Below are the code and all the weights of a small trained network. Each question names an input and a target symbol and asks about switching units off, where a switched-off unit gives its printed mean instead of its output.

import numpy as np


def w(rows, s, z=0):
    codes = np.array(rows[::2]) - 128.0
    scale = np.full(codes.shape[1], s)
    scale[-1] = z or s
    return codes * scale


def norm(h):
    return h / np.sqrt((h * h).mean(-1, keepdims=True) + 1e-5)


def f(y):
    return y / 2 * (1 + np.tanh(0.7978845608 * (y + 0.044715 * y**3)))


def softmax(a):
    e = np.exp(a - a.max(-1, keepdims=True))
    return e / e.sum(-1, keepdims=True)


def log_softmax(a):
    a = a - a.max(-1, keepdims=True)
    return a - np.log(np.exp(a).sum(-1, keepdims=True))


def net(x, mask):
    ids = ['εθλμξπτ'.index(c) for c in x.split()]
    T = len(ids)
    res = E[ids] + P[:T]
    u = 0
    for l in range(3):
        q, k, v = (norm(res) @ M[l].T for M in (Q, K, V))
        z = softmax(np.where(np.tri(T) > 0, q @ k.T / 2**0.5, -1e9)) @ v
        res = res + np.where(mask[u], z, O[l][:, -1]) @ O[l][:, :-1]
        u += 1
        y = f(norm(res) @ A[l][:, :-1].T + A[l][:, -1])
        res = res + np.where(mask[u : u + 4], y, B[l][:, -1]) @ B[l][:, :-1]
        u += 4
    return log_softmax(norm(res)[-1] @ U[:, :-1].T + U[:, -1])


Q, K, V, O, A, B = {}, {}, {}, {}, {}, {}
E = w([
[209,114,88,133,47,117,106,154,59,86],'ε',
[85,51,181,45,158,175,109,180,104,158],'θ',
[69,30,108,128,206,81,96,89,228,131],'λ',
[89,146,172,158,46,201,106,154,174,132],'μ',
[142,59,82,99,87,100,155,85,144,163],'ξ',
[97,104,140,222,212,170,154,119,149,187],'π',
[159,67,143,253,103,6,46,159,222,75],'τ',
],0.02)
P = w([
[163,110,81,160,121,127,9,173,148,216],'0',
[120,132,101,90,121,118,88,130,102,177],'1',
[150,138,105,125,92,126,142,135,145,137],'2',
[124,138,126,122,97,107,165,152,113,123],'3',
[121,113,151,112,114,148,167,162,119,92],'4',
[123,92,173,124,120,164,163,161,127,79],'5',
],0.012)
Q[0] = w([
[137,45,170,135,50,108,32,145,134,147],'0.h1',
[107,2,120,201,73,130,196,232,125,184],'0.h1',
],0.0064)
K[0] = w([
[129,194,93,131,177,170,146,50,107,164],'0.h1',
[80,110,197,139,124,127,233,103,125,1],'0.h1',
],0.0071)
V[0] = w([
[132,130,136,37,75,78,52,120,163,48],'0.h1',
[149,138,159,165,192,108,2,205,68,139],'0.h1',
],0.0064)
O[0] = w([
[173,145,79,114,91,177,59,220,254,132,2],'0.h1',
[75,99,77,208,161,134,161,191,139,67,198],'0.h1',
],0.011,0.0064)
A[0] = w([
[92,101,214,141,167,32,61,149,52,109,190],'0.n1',
[165,79,124,75,136,62,134,50,148,121,93],'0.n2',
[50,116,163,2,195,120,100,177,129,54,27],'0.n3',
[62,120,67,98,230,99,71,74,223,120,3],'0.n4',
],0.0076,0.0014)
B[0] = w([
[167,60,136,188,113,206,152,149,182,93,254],'0.n1',
[90,112,101,90,102,96,28,101,142,80,163],'0.n2',
[105,59,44,98,201,103,197,199,107,156,135],'0.n3',
[133,162,143,203,149,51,110,253,160,54,158],'0.n4',
],0.011,0.0066)
Q[1] = w([
[233,235,130,81,201,54,110,81,160,61],'1.h1',
[104,49,193,140,140,3,96,143,241,55],'1.h1',
],0.0068)
K[1] = w([
[153,175,85,128,138,103,98,213,122,192],'1.h1',
[62,255,131,101,228,103,126,110,154,198],'1.h1',
],0.0095)
V[1] = w([
[180,228,76,87,182,166,91,213,188,102],'1.h1',
[181,194,138,185,113,253,118,153,133,170],'1.h1',
],0.0052)
O[1] = w([
[82,32,164,239,120,179,96,131,43,116,3],'1.h1',
[96,253,127,74,159,127,153,168,112,106,143],'1.h1',
],0.013,0.0054)
A[1] = w([
[106,217,152,17,59,147,195,180,142,159,27],'1.n1',
[145,174,200,129,99,112,143,103,220,190,154],'1.n2',
[139,103,97,198,176,214,164,190,131,74,4],'1.n3',
[144,176,254,148,55,138,93,174,196,38,241],'1.n4',
],0.0067,0.0013)
B[1] = w([
[149,225,110,141,139,222,184,105,99,146,165],'1.n1',
[155,152,134,135,137,96,73,105,193,49,183],'1.n2',
[190,102,134,99,121,101,177,50,133,165,254],'1.n3',
[202,209,128,60,104,193,251,147,197,123,227],'1.n4',
],0.011,0.0048)
Q[2] = w([
[44,129,98,117,112,133,58,216,47,124],'2.h1',
[186,157,25,113,31,102,155,110,62,1],'2.h1',
],0.0089)
K[2] = w([
[135,152,132,229,113,212,26,165,218,250],'2.h1',
[231,185,23,131,145,212,15,181,2,157],'2.h1',
],0.0076)
V[2] = w([
[34,123,104,177,160,82,71,209,165,123],'2.h1',
[146,81,140,2,165,111,152,178,84,114],'2.h1',
],0.0061)
O[2] = w([
[59,141,163,69,139,143,222,33,193,138,5],'2.h1',
[106,116,85,95,175,110,173,117,115,254,114],'2.h1',
],0.012,0.0028)
A[2] = w([
[163,157,93,245,98,76,51,254,16,212,7],'2.n1',
[119,125,218,244,124,216,191,104,11,100,50],'2.n2',
[168,154,65,106,125,80,116,46,204,170,155],'2.n3',
[93,25,37,154,171,62,76,90,116,153,232],'2.n4',
],0.0078,0.0017)
B[2] = w([
[87,154,188,171,114,90,132,171,122,176,199],'2.n1',
[227,116,126,118,137,122,150,3,103,98,255],'2.n2',
[56,79,127,89,53,147,85,177,90,105,205],'2.n3',
[192,179,100,98,112,171,91,120,148,129,231],'2.n4',
],0.016,0.0055)
U = w([
[134,164,178,172,101,22,95,188,67,209,255],'ε',
[99,69,70,110,126,136,184,162,117,223,98],'θ',
[38,122,231,113,76,84,156,82,153,188,118],'λ',
[119,254,129,107,111,178,120,135,139,120,56],'μ',
[153,107,148,35,27,80,19,103,129,157,140],'ξ',
[155,118,120,161,161,89,124,24,62,114,223],'π',
[99,105,106,153,100,13,147,178,209,33,79],'τ',
],0.0067,0.0022)

Each question gives the input, a string of symbols that net reads in full, and the target symbol t.
The units are the heads (2 rows each of Q, K, V and O) and the neurons (one row each of A and B). Each row of codes is followed by its name. A weight is (code - 128) times the scale printed after its matrix; where a second scale follows, it is the last column's (O, A, B and U).
mask holds one flag per unit, layer by layer, with each layer's heads first. A switched-off unit (its flag False) gives its mean, the last column of its rows in O or B, instead of its output. The means were averaged over made-up inputs and are rounded, as every weight is.
A unit's drop is (log p(t) with every unit on - log p(t) with that unit switched off) / (log p(t) with every unit on - log p(t) with every unit switched off).
The circuit of an input: a set's keep is (log p(t) with only the set's units on - log p(t) with every unit switched off) / (log p(t) with every unit on - log p(t) with every unit switched off). Starting from the 12 units with the biggest drops (on a tie, the unit counted first), units are removed one at a time, each time the one whose removal leaves the highest keep (on an exact tie, the one counted first), for as long as the keep stays at least 0.8.
units of the circuit, in order: the units of the circuit, biggest drop first
most important unit: the unit with the biggest drop
top k neurons: the k neurons with the biggest drops, biggest first
k most important neurons of layer l: the k neurons of layer l with the biggest drops, biggest first
drop of u: that unit's drop, to one decimal
input ξ τ π τ, target π: units of the circuit, in order : [0.h1, 2.n2, 1.h1]
input τ τ ε τ, target ε: units of the circuit, in order : [2.h1]
input τ τ ξ π ε, target ε: units of the circuit, in order : [2.h1, 2.n1]
input ε π ξ π, target ξ: top 3 neurons : [2.n3, 0.n2, 1.n2]
input π π π ε τ π, target ε: top 2 neurons : [0.n1, 2.n1]
input τ ξ ξ τ θ, target θ: top 2 neurons : [0.n3, 2.n2]
input τ τ π π τ π, target τ: top 4 neurons : [2.n2, 0.n4, 0.n1, 1.n2]
input π π θ, target θ: top 2 neurons : [2.n2, 0.n3]
input π π ε, target ε: units of the circuit, in order : [2.h1, 2.n1]
input θ π τ ε π, target τ: top 2 neurons : [2.n2, 0.n1]
input π θ π, target θ: top 2 neurons : [2.n2, 2.n3]
input π λ π, target λ: 2 most important neurons of layer 2 : [2.n3, 2.n2]
input μ π θ ε π, target θ: 2 most important neurons of layer 0 : [0.n3, 0.n2]
input ξ π μ π ε ξ, target ξ: most important unit : 0.h1
input π π π ξ π, target ξ: 2 most important neurons of layer 1 : [1.n2, 1.n4]
input π μ π, target μ: 2 most important neurons of layer 1 : [1.n1, 1.n2]
input λ π τ π ε π, target ε: drop of 2.n1 : 0.2
input τ π μ π, target μ: drop of 2.n2 : 0.1
input λ ξ τ ξ, target ξ: drop of 0.h1 : 0.0
input ε π λ ε ξ π, target λ: most important unit : 0.h1
